In the rows, 128 means zero.
[128 146 137 138 143 134 157 104  98 155  92 125 105 139 105 104 126 128
  63 161  99 146 145  97 107  95 140 108 144  99 133 116  65 135 123 151
 125]
5
[214 128 110 125 148 142 117 121 209  99 132 105 130  62 102 171  76  95
 114 162 100  90 144 140 252 153 116 130 129 113 114 161  87 109 119 196
 150]
5
[133 151 106  95 116 170  63  78 149  72  80 123 141 132 102 133  69 117
  56 154 150 198 149 111  98 146  96  92 134 115 178 180  71 139 122 184
 124]
3
[ 76 133  92 177 145 181 109  97 110 102  94 147 173 126 103 101  97 143
  52 159  99 181 127 102  95  85 122  39 160  98 153 132  49 167 116 154
  97]
2
[135  99 138 133 111  99 136 160 189  93 170 116 127  90 155 135 177 136
 207 110 137  85 109 146 145 178 124 159 117 149 117 126 176 116 126 117
 137]
4
[120 132  71 128 143 148  98 137 162  90 145 150 166  98 143 165  85 112
 142  94 117 118 125 127 167 108 115 110 123 158 121 141  83 127 149 126
 130]
6
[170 135 140 131 151 141 181 123  96 176 116 118 114 132 119 121 118 107
 100 135  89 110 119 133 169 100 129 119 153  89 101  87  70 118 132 153
 150]
11
[108 115 152 120 112 113 156 118 137 148 130 108 120 140 148 101 172 138
 124 134 149 143 137 136  84 152 117 128 117 139 168 134 172 131 130 132
 120]
7
[183 116 145 130 108 129 114 125 122 127 130 132 136 111 122 135  93 125
 126 164 127 122 120 141 119 169 150 165 108 158 108 168 183 112 102 132
 135]
2
[153 123 107 161 154 185  70  95 141  75 106 158 153 107  89 137  42 144
  52 209 100 144 147 130 146 120 168  74 128 117 115 230 114 123 108 140
 111]
10
[ 83 123 108 127 152 145 128 103 136 116  98 152 154 133 128 137 112 106
  69 117 118 153 141 112 116 103  91  75 137 116 173  90  28 135 147 147
 134]
7
[103 108 163 145  99 121 110 149 109 107 132 146 119 162 124 103 155 159
 171 135 154 149 104 120  78 149 167 119 116 133 117 147 204 120 120  84
 100]
0
[205 142 111 128 169 144 178 126 135 173 123  74 117 114 100 150  97  91
  91 134  80  77 137 141 249  75 114  96 147  97  83 119  61 112 145 168
 156]
1
[ 98 134 106 132 130 150  95 125 147  89 142 142 166 131 150 142 117 126
 134 119 122 125 136 122  93 122 113 109 108 137 165 140 115 120 128 119
 136]
2
[120 104 115 140 118 130 114 145 150 120 143 145 176  93 142 126 111 139
 131 132 141 137 103 155 103 180 123 142 125 176 140 170 190 138 126 127
  99]
7
[165 123 149 110 115  96 176 102 136 157 126  91  52 140 124 121 185  97
 154 121 147 126 151 129 162 126 131 144 120 123 125  96 113 111 135 136
 161]
10
[162 115 130 101 131 133 115 123 177 102 142 128 144 122 145 166  99 105
 141 146 137 109 158 145 132 168 115 115  72 149 147 176 163  95 130 129
 157]
7
[ 50 153 109 138 113 154  67 110 131  65 110 146 148 149 125 100 149 154
 106 121 162 208 123 102  53 127 120  77 149 120 182 161 110 158 118 125
  84]
0
[185 126 144 117 127 124 140 105  99 175 103 109 131 131 109 126  98 111
  72 154 112 122 129 132 138 123 128 121 115 137 112 140 119 123 132 142
 140]
1
[115 121 109 117 133 103 106 176 130 127 156 146 153  94 146 120 125 139
 164  86 140  99 106 143 109 170 110 196 131 170 132 131 163 129 143 133
 112]
8
[115 133 126 120 138 151 114  97  75 164  78 148 155 154 122 125  85 125
  51 128 113 164 132 106  78  94 113  90 130 134 138 103  65 132 136 125
 122]
3
[125 112 126 167 149 153 139 151 133 115 133 147 147 122 131 131 120 153
 121 162 110 117 127 130 123 123 151 103 123 118 104 158 165 117 110 108
 116]
7
[122 143 124 105 146 136 102 106 125 114 101 159 125 152 118 150  93 109
  88 139 136 155 161 114  90 129 114  82 107 122 146 144  98 117 127 129
 140]
7
[133 103 121 148  81 104 108 166 194  44 185 132 132  93 162 126 179 137
 220 102 178 123  83 153 146 215 123 160 122 154 137 131 225 114 114 103
 109]
11
[144 134 167 124 121 112 147 160  97 133 132 136  80 179 109 129 165 153
 184 143 132 111 147 110  94 115 173 112 103 107  66 121 203  96 104  60
 148]
4
[113 123 123 130 122 110 159 107 132 155 117 104 119 134 129 110 156 109
 111 101 140 157 121 126 141 118 103 102 157 127 155  71  83 139 135 143
 114]
7
[113 119 140 110 104 103 120 118 127 111 135 135  83 163 143 128 179 124
 179 112 166 139 150 120  84 138 130 132  80 147 142 119 155 110 133  87
 153]
10
[144 107 131 141 114 119 112 136 127 125 136 136 145 110 131 133 126 135
 142 128 133 120 122 137 123 159 142 159 125 147 122 135 165 112 117 112
 123]
8
[151 135 146 166 158 154 170 120  56 187  98 130 107 155 102 123 120 134
  82 174  66 107 151 106 125  65 167 104 128  80  64  94 102 108 107 108
 152]
2
[166 111 147 132 132 122 158 156 152 100 161 136 104 130 162 165 167 109
 218 114 121  75 124 138 163 137 131 143  81 109  90 100 146  76 131  94
 181]
11
[109 107 147 126  99  79 145 158 146 127 163 115 120 103 157  87 208 142
 177 101 157 115  94 149 102 191 122 198 139 156 156 117 181 146 137 137
 105]
0
[146 128 146 122 111 125 161 118  84 161 117 126 129 139 117  96 126 127
 103 134 125 148 102 133 114 138 135 128 145 127 124 111 145 136 127 132
 115]
11
[148 118 123 131 119 133 104 121 143 103 119 128 147 120 126 140 122 125
 114 139 132 131 120 130 136 137 121 121 112 133 129 143 131 117 126 127
 131]
1
[133 124 127 149 130 152 113 144 146  90 134 124 136 141 129 138 140 154
 140 158 125 117 136 128 112 118 144 104 101 120 115 190 174 106 116 101
 136]
1
[121 122 144 126 115 108 167 128  89 168 111 116 109 158 144 109 173 129
 136  90 141 144 105 110  99 102 113 130 146 124 129  49 100 125 132 114
 119]
3
[156 118 143 126 133 139 151 137  86 158 113 145 126 144 114 128  75 126
 105 148 108 121 119 128 117 110 160 116 126 138  85 148 146 117 143 119
 121]
6
[157 117  93 127 142 136 140 127 185 114 145  99 156  66 114 137 116 109
 121 127 111 110 109 144 217 146 109 132 166 121 141 137  87 145 124 196
 114]
9
[147 148 132 106 136 112 164 140 102 145 122 118  78 159 119 132 148 110
 134 105 129 142 136 104 147  93 133 124 155  88 101  71  83 110 122 122
 145]
6
[ 61 146 117 146 117 127 108 124 105  91 113 144 112 162 121  98 182 154
 132 109 155 171 138 100  69 106 126 108 157  94 158  99  99 139 117 110
 106]
8
[165 122 110 167 145 157 138 134 146 100 126 109 147  98 109 128 122 139
 107 173  94 112 118 129 177 112 144 105 139  96  92 170 115 121 111 142
 125]
1
[146 114 105 120  92 130  68  89 206  48 142 118 156  75 132 144 111 107
 131 134 155 160 119 139 163 202 106 135 132 146 182 157 128 132 114 182
 123]
2
[ 96 130 114 109 135 124 138 125 122 154 130 108 142 142 133 119 139 121
 108  98 125 123 130 122 117 104  98 112 130 136 169  93  95 143 144 137
 122]
9
[125 126 130 111  94 121 100  99 159  87 131 129 107 145 131 132 156 130
 151 149 171 150 157 124  76 164 143 130  86 154 166 174 183 123 114 120
 131]
9
[112 151  72 142 166 180 103 136 136 131 118 129 176 113 112 143  51 127
  79 123  81 123 132 120 159  78 113  84 141 129 129 147  58 139 138 149
 115]
5
[121 113 170 156 123 113 173 155  59 177 121 138  84 193 134 119 170 144
 145 126 118 125 130  95  86  81 176 111 127 106  78  61 150  91 117  45
 143]
6
[ 79 166  92 145 151 175 120 101  94 126  97 123 146 148  90 114 105 136
  56 127 104 176 129  84 127  56 129  50 179  88 140 129  40 159 116 141
  98]
9
[ 65 120 135 156 115 150 109 105  91 116  92 161 153 172 129 104 131 153
  74 150 146 197 132 104  31 114 133  61 122 125 162 123 132 138 113  88
  97]
7
[193 121 172 111 105  99 178 135 107 185 135 103  69 150 136 130 162 126
 179 142 135  86 149 131 115 148 158 172  85 148  82 139 207  94 126 106
 163]
3
[117 116 147 102 121 100 173 112  81 169 101 134  98 166 119 105 119 111
 100 108 127 156 122 110  91 104 136 110 140 142 129  90  89 128 153 126
 123]
6
[144 149 103 144 148 149 144 157 106 143 126 118 125 114 104 120  98 141
 104 132  98 123 116 123 158  88 151 137 173 114  80 148 115 138 125 134
 112]
6
[143 132 140 119 129 130 142 105 117 145 108 117 126 152 122 143 131 111
 113 123 115 129 139 116 138  98 123  84 128 109 115  74  81 108 124 107
 147]
4
[104 117 138 146 139 117 187 127  95 181 112 122 123 134 130  90 160 132
 100 124 116 140 116 122 107 107 122 119 155 118 133  81  96 147 135 138
 113]
7
[124 125 124  64 117  73 142 117 140 155 112 128 106 121 117 108 109  86
 114  82 148 143 119 130 121 167  84 160 134 175 178  85  75 142 168 188
 120]
5
[155 102 138 118 119 110 139 137 116 131 139 131 107 131 119 129 107 115
 157 117 133 115 110 131 156 146 140 126 112 150  98 132 141 116 130 119
 131]
10
[112 135 131 148 126 140  99 102 122 102  90 136 116 155 108 123 126 131
  85 152 129 185 144  94  98 106 132  79 130  94 143 100  75 114 101 112
 118]
5
[ 52  96 145 140  74  98 119 130 127  80 126 148 128 157 149  82 203 166
 152 116 176 201 101 106  11 158 139 120 141 139 180 113 173 137 110  83
  82]
6
[139 114 153 108 100  93 126 144 121 130 137 138 113 149 131 118 145 115
 180 102 162 127 104 133 111 162 136 148 114 154 129 107 158 118 140 113
 120]
0
[149  98 170 122  99  83 143 144 117 135 140 131  96 140 148 124 169 129
 159 128 147 124 123 126  94 161 147 168 107 137 116  97 180 102 121  89
 141]
6
[104  99 138 118 112  83 153 152 144 138 159 124 124 105 155 106 188 133
 167  94 146 100 100 139 109 167 116 192 130 157 162  95 159 145 145 141
 117]
9
[105 117 121 138 128 157  89  93 142 103  93 143 157 112 122 116 102 146
  59 156 125 165 132 123  90 137 111  97 140 127 166 164  93 149 129 164
 106]
3
[ 98 115  93 142 132 140 109 121 141 118 125 138 182 107 135 129  96 122
  91 111 130 156 108 134 131 140  99  89 146 156 156 123 101 145 133 139
 100]
7
[141 144 129  86 126 118 128  98 139 126 110 111  99 136 106 128 133 106
  98 131 143 149 148 118 136 139 109 121 137 112 157 125  92 133 118 173
 132]
9
[110 115 144 133 115 104 131 148  94 159 135 134 143 133 148 102 159 140
 143 102 135 124  96 132  92 143 133 165 125 160 126  94 157 129 140 101
 110]
0
[137 124 146 109 120 122 159 123  82 164 118 129 110 168 105 112 109 126
 126 133 131 140 122 109 108 116 159 106 119 137 111 130 151 126 123 120
 114]
9
[145 126 154 112 102 119  96 116 145 100 129 144 113 139 131 139 131 138
 155 160 150 124 159 130  69 171 156 132  73 164 120 185 208 107 120  92
 149]
4
[102 130 111  93 119 100 134 110 120 191 126 113 132 116 127  92 127 124
  96  92 140 137 121 130  96 140 108 159 140 186 183 118 118 181 158 176
 102]
9
[143 133 137  84 110 107 122 118 156  98 123 123  92 140 127 140 144 101
 145 115 159 153 143 122 124 147 110 136 129 114 151 119 100 115 129 147
 148]
6
[ 99 140  95 106 144 134  91 127 114 124 117 158 164 122 123 127  81 123
  97 100 130 141 134 129  99 128 102 128 134 156 156 139  83 142 144 146
 115]
8
[187 144 160 135 118 128 143 131 113 145 130 110  75 135 106 116 138 137
 141 176 125 118 147 133 138 144 166 158 132  99  83 160 185 109  84 140
 140]
2
[151 111 175 125 102 130 110 111 124 102 113 149 115 163 134 151 129 131
 126 178 153 146 156 125  72 165 154 119  70 131 125 167 199  84  96  80
 151]
7
[160 133 126 123 142  88 192 165 124 185 152  93  88 113 119 105 159 122
 150 102 124 105 116 137 193 140 127 167 173 121  93  85 139 130 118 153
 121]
7
[158 128  97 152 145 170 114 120 142 111 134 104 162 106 111 163  79 120
 111 136  99 125 112 120 207 107 137  77 146 115  96 151 104 115 104 135
 118]
9
[106 131 119 141 134 142 122 124 116 111 125 141 117 163 123 142 147 140
 142 138 129 131 153 103 103  93 154  94  97 128 117 131 139 111 116  84
 139]
9
[144 143 113 175 138 174 118 114  81 143 108 128 145 124 104 114  89 161
  75 181 101 138 142 127 113 107 175 113 146 125  87 194 151 132 104 123
 110]
8
[204 119 151 127 140 131 150 118 127 155 120 122 114 136 123 171  98  95
 119 156 115 107 148 135 173 128 140 111 100 117  88 123 129  83 112 115
 165]
7
[121 134 127 167 153 154 148 149  93 148 122 126 136 149 131 132 143 133
 129 119  94 103 116 107 140  65 138  97 135  97  94  86  71 121 130 100
 136]
0
[154 128 146 156 128 143 128 129 102 128 118 127 121 158 132 145 144 125
 143 140 125 130 124 119 133 102 153 102 112 107  89 102 127  93 111  81
 138]
0
[125 138 122 135 136 134 142 133 117 117 132 129  93 177 133 162 167 118
 175 115 132 113 155  95 126  76 146 102  93 114 106  90 109  94 118  75
 170]
9
[196 123 161 106 133  98 205 137  91 207 138  81  93 141 121 133 152 100
 151 122 109  88 121 130 174 116 140 151 124 115  81  81 139  99 120 125
 151]
9
[ 87 117 170 120 114  94 168 152  78 183 139 125 110 172 153  90 182 159
 150 111 124  99 131 124  29 119 145 147  97 155 125  94 192 128 146  67
 131]
4
[ 89  98 116  88  90  80 137 130 158  98 132 135 126 118 130 103 146 113
 145  69 167 172  95 124 113 164  97 134 152 163 183  92 108 158 152 152
  93]
6
